Here is a tiny trained network, its code and every weight. The questions are about switching its units off for an input and a target symbol, where a switched-off unit gives its printed mean instead of its output.

import numpy as np


def w(rows, s, z=0):
    codes = np.array(rows[::2]) - 128.0
    scale = np.full(codes.shape[1], s)
    scale[-1] = z or s
    return codes * scale


def f(y):
    return y / 2 * (1 + np.tanh(0.7978845608 * (y + 0.044715 * y**3)))


def softmax(a):
    e = np.exp(a - a.max(-1, keepdims=True))
    return e / e.sum(-1, keepdims=True)


def log_softmax(a):
    a = a - a.max(-1, keepdims=True)
    return a - np.log(np.exp(a).sum(-1, keepdims=True))


def net(x, mask):
    ids = ['αβγεηλμπσ'.index(c) for c in x.split()]
    T = len(ids)
    res = E[ids] + P[:T]
    q, k, v = (res @ M[0].T for M in (Q, K, V))
    z = softmax(np.where(np.tri(T) > 0, q @ k.T / 3**0.5, -1e9)) @ v
    res = res + np.where(mask[0], z, O[0][:, -1]) @ O[0][:, :-1]
    y = f(res @ A[0][:, :-1].T + A[0][:, -1])
    res = res + np.where(mask[1:9], y, B[0][:, -1]) @ B[0][:, :-1]
    return log_softmax(res[-1] @ U[:, :-1].T + U[:, -1])


Q, K, V, O, A, B = {}, {}, {}, {}, {}, {}
E = w([
[130,84,118,165,143],'α',
[143,100,123,210,99],'β',
[160,92,126,137,156],'γ',
[135,135,158,108,109],'ε',
[152,72,94,163,161],'η',
[84,55,118,52,191],'λ',
[189,70,152,164,121],'μ',
[69,122,128,249,184],'π',
[125,198,182,178,82],'σ',
],0.019)
P = w([
[135,198,76,109,221],'0',
[64,94,231,187,86],'1',
[69,104,243,215,89],'2',
[121,93,230,186,103],'3',
[108,89,223,187,115],'4',
[116,75,236,193,122],'5',
[120,77,247,176,139],'6',
[151,71,245,173,143],'7',
[160,49,254,179,141],'8',
],0.0069)
Q[0] = w([
[169,81,130,95,145],'head 0',
[129,100,61,144,122],'head 0',
[112,58,255,196,150],'head 0',
],0.0097)
K[0] = w([
[150,112,143,137,156],'head 0',
[113,138,131,113,95],'head 0',
[139,247,46,106,188],'head 0',
],0.013)
V[0] = w([
[195,154,254,85,144],'head 0',
[173,90,7,20,238],'head 0',
[16,242,104,75,112],'head 0',
],0.0092)
O[0] = w([
[140,11,242,145,22,156],'head 0',
[17,175,95,42,100,174],'head 0',
[188,146,200,71,175,3],'head 0',
],0.013,0.0055)
A[0] = w([
[48,79,193,26,184,19],'neuron 0',
[255,67,101,151,51,29],'neuron 1',
[133,149,181,189,128,230],'neuron 2',
[195,125,168,96,160,2],'neuron 3',
[129,103,80,132,140,100],'neuron 4',
[192,228,119,115,49,10],'neuron 5',
[150,192,139,167,101,85],'neuron 6',
[224,139,118,162,209,204],'neuron 7',
],0.009,0.0018)
B[0] = w([
[255,175,130,191,92,203],'neuron 0',
[90,196,119,122,121,253],'neuron 1',
[152,127,130,107,188,207],'neuron 2',
[73,156,120,96,133,162],'neuron 3',
[122,171,105,126,62,138],'neuron 4',
[150,197,206,209,163,131],'neuron 5',
[222,87,106,172,118,143],'neuron 6',
[121,44,139,29,92,199],'neuron 7',
],0.008,0.014)
U = w([
[97,186,133,123,107,60],'α',
[1,147,128,119,181,18],'β',
[122,43,120,254,29,38],'γ',
[68,72,123,110,23,204],'ε',
[115,122,209,138,155,62],'η',
[47,136,142,184,239,206],'λ',
[135,128,82,148,237,106],'μ',
[98,149,206,201,147,254],'π',
[176,119,67,179,131,127],'σ',
],0.0071,0.0079)

Each question gives the input, a string of symbols that net reads in full, and the target symbol t.
The units are the heads (3 rows each of Q, K, V and O) and the neurons (one row each of A and B). Each row of codes is followed by its name. A weight is (code - 128) times the scale printed after its matrix; where a second scale follows, it is the last column's (O, A, B and U).
mask holds one flag per unit, heads first, then neurons. A switched-off unit (its flag False) gives its mean, the last column of its rows in O or B, instead of its output. The means were averaged over made-up inputs and are rounded, as every weight is.
A unit's drop is (log p(t) with every unit on - log p(t) with that unit switched off) / (log p(t) with every unit on - log p(t) with every unit switched off).
The circuit of an input: a set's keep is (log p(t) with only the set's units on - log p(t) with every unit switched off) / (log p(t) with every unit on - log p(t) with every unit switched off). Starting from all 9 units, units are removed one at a time, each time the one whose removal leaves the highest keep (on an exact tie, the one counted first), for as long as the keep stays at least 0.8.
units of the circuit, in order: the units of the circuit, biggest drop first
top k neurons: the k neurons with the biggest drops, biggest first
drop of u: that unit's drop, to one decimal
input σ β σ λ γ π η, target η: top neuron	neuron 7
input μ μ γ ε, target γ: top 2 neurons	neuron 7; neuron 3
input σ μ μ α, target η: top 2 neurons	neuron 7; neuron 2
input λ ε π γ σ ε, target α: units of the circuit, in order	head 0; neuron 0
input α α μ γ σ ε α, target λ: top 2 neurons	neuron 7; neuron 0
input μ α α β α π λ, target γ: top 2 neurons	neuron 1; neuron 2
input μ μ η μ π π, target γ: top 3 neurons	neuron 1; neuron 3; neuron 4
input ε α α γ μ σ μ λ λ, target π: top 2 neurons	neuron 7; neuron 0
input μ γ π, target γ: top 2 neurons	neuron 1; neuron 3
input σ β λ λ γ, target η: drop of head 0	1.1
input λ μ γ, target α: drop of neuron 7	0.1
input σ σ μ σ ε η α λ, target η: drop of head 0	1.1
input μ α α μ μ γ σ σ, target γ: drop of head 0	0.9
input μ α β μ μ ε μ γ, target γ: top neuron	neuron 7
